Below is a small trained network, with its code and all its weights. Each question gives an input and a class and asks what happens when units are switched off, that is, made to give their printed mean instead of their output.

import numpy as np


def w(rows, s, z=0):
    codes = np.array(rows[::2]) - 128.0
    scale = np.full(codes.shape[1], s)
    scale[-1] = z or s
    return codes * scale


def f(y):
    return y / 2 * (1 + np.tanh(0.7978845608 * (y + 0.044715 * y**3)))


def log_softmax(a):
    a = a - a.max(-1, keepdims=True)
    return a - np.log(np.exp(a).sum(-1, keepdims=True))


def net(x, mask):
    res = np.array(x, float).reshape(1, 5) / 4 @ E
    y = f(res @ A[0][:, :-1].T + A[0][:, -1])
    res = res + np.where(mask, y, B[0][:, -1]) @ B[0][:, :-1]
    return log_softmax(res[-1] @ U[:, :-1].T + U[:, -1])


A, B = {}, {}
E = w([
[213,201,112,85,173,108],'x0',
[90,188,212,163,150,49],'x1',
[47,74,202,85,214,121],'x2',
[1,185,81,56,64,67],'x3',
[171,64,137,151,95,32],'x4',
],0.0087)
A[0] = w([
[38,84,131,85,130,139,179],'neuron 1',
[93,115,238,92,185,55,174],'neuron 2',
[125,88,139,120,80,45,219],'neuron 3',
[186,185,151,104,124,124,186],'neuron 4',
[68,181,181,112,173,71,168],'neuron 5',
[220,9,157,109,100,153,228],'neuron 6',
[2,75,143,81,129,173,200],'neuron 7',
[132,52,147,245,169,156,169],'neuron 8',
[76,217,168,119,168,133,195],'neuron 9',
[15,140,152,108,148,187,180],'neuron 10',
[160,95,161,237,120,222,212],'neuron 11',
[215,100,114,226,148,186,188],'neuron 12',
[27,111,170,57,151,190,179],'neuron 13',
[136,171,31,156,50,63,156],'neuron 14',
[147,55,185,234,149,131,176],'neuron 15',
[207,157,34,71,160,159,80],'neuron 16',
[192,229,95,94,129,130,232],'neuron 17',
[128,223,150,188,121,92,140],'neuron 18',
[54,175,143,117,131,105,154],'neuron 19',
[150,89,113,197,129,163,155],'neuron 20',
[154,184,69,75,120,205,197],'neuron 21',
[84,252,88,174,67,35,254],'neuron 22',
[86,62,132,151,154,45,164],'neuron 23',
[181,167,95,86,120,202,192],'neuron 24',
[190,69,165,190,158,103,189],'neuron 25',
[152,218,160,151,126,117,117],'neuron 26',
[90,126,163,104,169,29,173],'neuron 27',
],0.0092,0.0049)
B[0] = w([
[24,83,91,218,88,144,198],'neuron 1',
[126,63,228,192,174,90,201],'neuron 2',
[203,58,132,116,41,75,187],'neuron 3',
[148,127,116,101,195,120,168],'neuron 4',
[66,148,229,164,150,72,193],'neuron 5',
[230,155,75,154,117,125,226],'neuron 6',
[2,117,54,237,109,168,228],'neuron 7',
[175,184,168,185,70,170,201],'neuron 8',
[12,196,155,133,206,89,190],'neuron 9',
[3,141,89,176,148,170,207],'neuron 10',
[176,200,145,152,123,207,221],'neuron 11',
[231,188,155,110,139,218,227],'neuron 12',
[16,103,101,235,174,183,213],'neuron 13',
[120,103,125,20,49,166,213],'neuron 14',
[217,169,224,187,76,141,202],'neuron 15',
[186,59,68,36,206,136,173],'neuron 16',
[154,128,103,33,209,101,204],'neuron 17',
[131,194,143,47,138,62,174],'neuron 18',
[55,159,186,120,101,150,183],'neuron 19',
[183,197,119,134,92,191,175],'neuron 20',
[136,73,36,66,219,154,190],'neuron 21',
[66,135,181,5,76,115,249],'neuron 22',
[170,67,134,178,99,80,175],'neuron 23',
[159,102,94,84,227,185,183],'neuron 24',
[229,135,160,149,131,151,198],'neuron 25',
[139,210,142,84,183,80,161],'neuron 26',
[109,68,252,163,136,11,189],'neuron 27',
],0.007,0.012)
U = w([
[157,83,2,196,92,70,128],'0',
[113,101,124,56,2,114,85],'1',
[102,247,146,76,174,47,112],'2',
[206,55,162,191,134,63,54],'3',
[68,143,17,182,139,227,6],'4',
[188,81,44,69,240,162,252],'5',
[215,234,152,171,115,208,230],'6',
[71,110,165,215,168,114,99],'7',
],0.0093,0.0018)

Each question gives the input, the list of numbers given to net, and the class t.
The units are the neurons (one row each of A and B). Each row of codes is followed by its name. A weight is (code - 128) times the scale printed after its matrix; where a second scale follows, it is the last column's (A, B and U).
mask holds one flag per neuron, in row order. A switched-off neuron (its flag False) gives its mean, the last column of its row in B, instead of its output. The means were averaged over made-up inputs and are rounded, as every weight is.
A unit's drop is (log p(t) with every unit on - log p(t) with that unit switched off) / (log p(t) with every unit on - log p(t) with every unit switched off).
The circuit of an input: a set's keep is (log p(t) with only the set's units on - log p(t) with every unit switched off) / (log p(t) with every unit on - log p(t) with every unit switched off). Starting from the 12 units with the biggest drops (on a tie, the unit counted first), units are removed one at a time, each time the one whose removal leaves the highest keep (on an exact tie, the one counted first), for as long as the keep stays at least 0.8.
circuit, biggest first: the units of the circuit, biggest drop first
k most important neurons: the k neurons with the biggest drops, biggest first
drop of u: that unit's drop, to one decimal
input [8,1,-3,4,-7], class 5: 4 most important neurons => neuron 21; neuron 16; neuron 24; neuron 17
input [3,4,-8,-1,8], class 1: circuit, biggest first => neuron 14; neuron 22
input [7,-2,1,6,-5], class 5: circuit, biggest first => neuron 21
input [-8,6,4,-8,7], class 6: 3 most important neurons => neuron 8; neuron 11; neuron 15
input [-3,-8,-7,7,-5], class 5: circuit, biggest first => neuron 21; neuron 16
input [0,6,-1,5,6], class 1: circuit, biggest first => neuron 3; neuron 22
input [-3,1,-7,0,6], class 1: 3 most important neurons => neuron 14; neuron 22; neuron 3
input [-5,5,-7,6,-7], class 2: 2 most important neurons => neuron 9; neuron 22
input [-7,7,3,-6,-2], class 6: 4 most important neurons => neuron 15; neuron 8; neuron 11; neuron 25
input [2,-1,7,1,-8], class 4: 4 most important neurons => neuron 7; neuron 10; neuron 13; neuron 15
input [0,7,1,8,4], class 7: 2 most important neurons => neuron 2; neuron 27
input [2,2,1,4,4], class 1: 2 most important neurons => neuron 3; neuron 22
input [-4,0,-8,0,6], class 1: 2 most important neurons => neuron 14; neuron 22
input [-4,-5,-7,3,2], class 1: circuit, biggest first => neuron 14
input [1,-3,6,-3,5], class 3: 2 most important neurons => neuron 2; neuron 23
input [-1,0,-3,0,-7], class 5: drop of neuron 17 => 0.1
input [-8,-7,6,4,3], class 4: drop of neuron 7 => 0.2
input [-8,2,-6,-1,8], class 6: drop of neuron 15 => 0.1
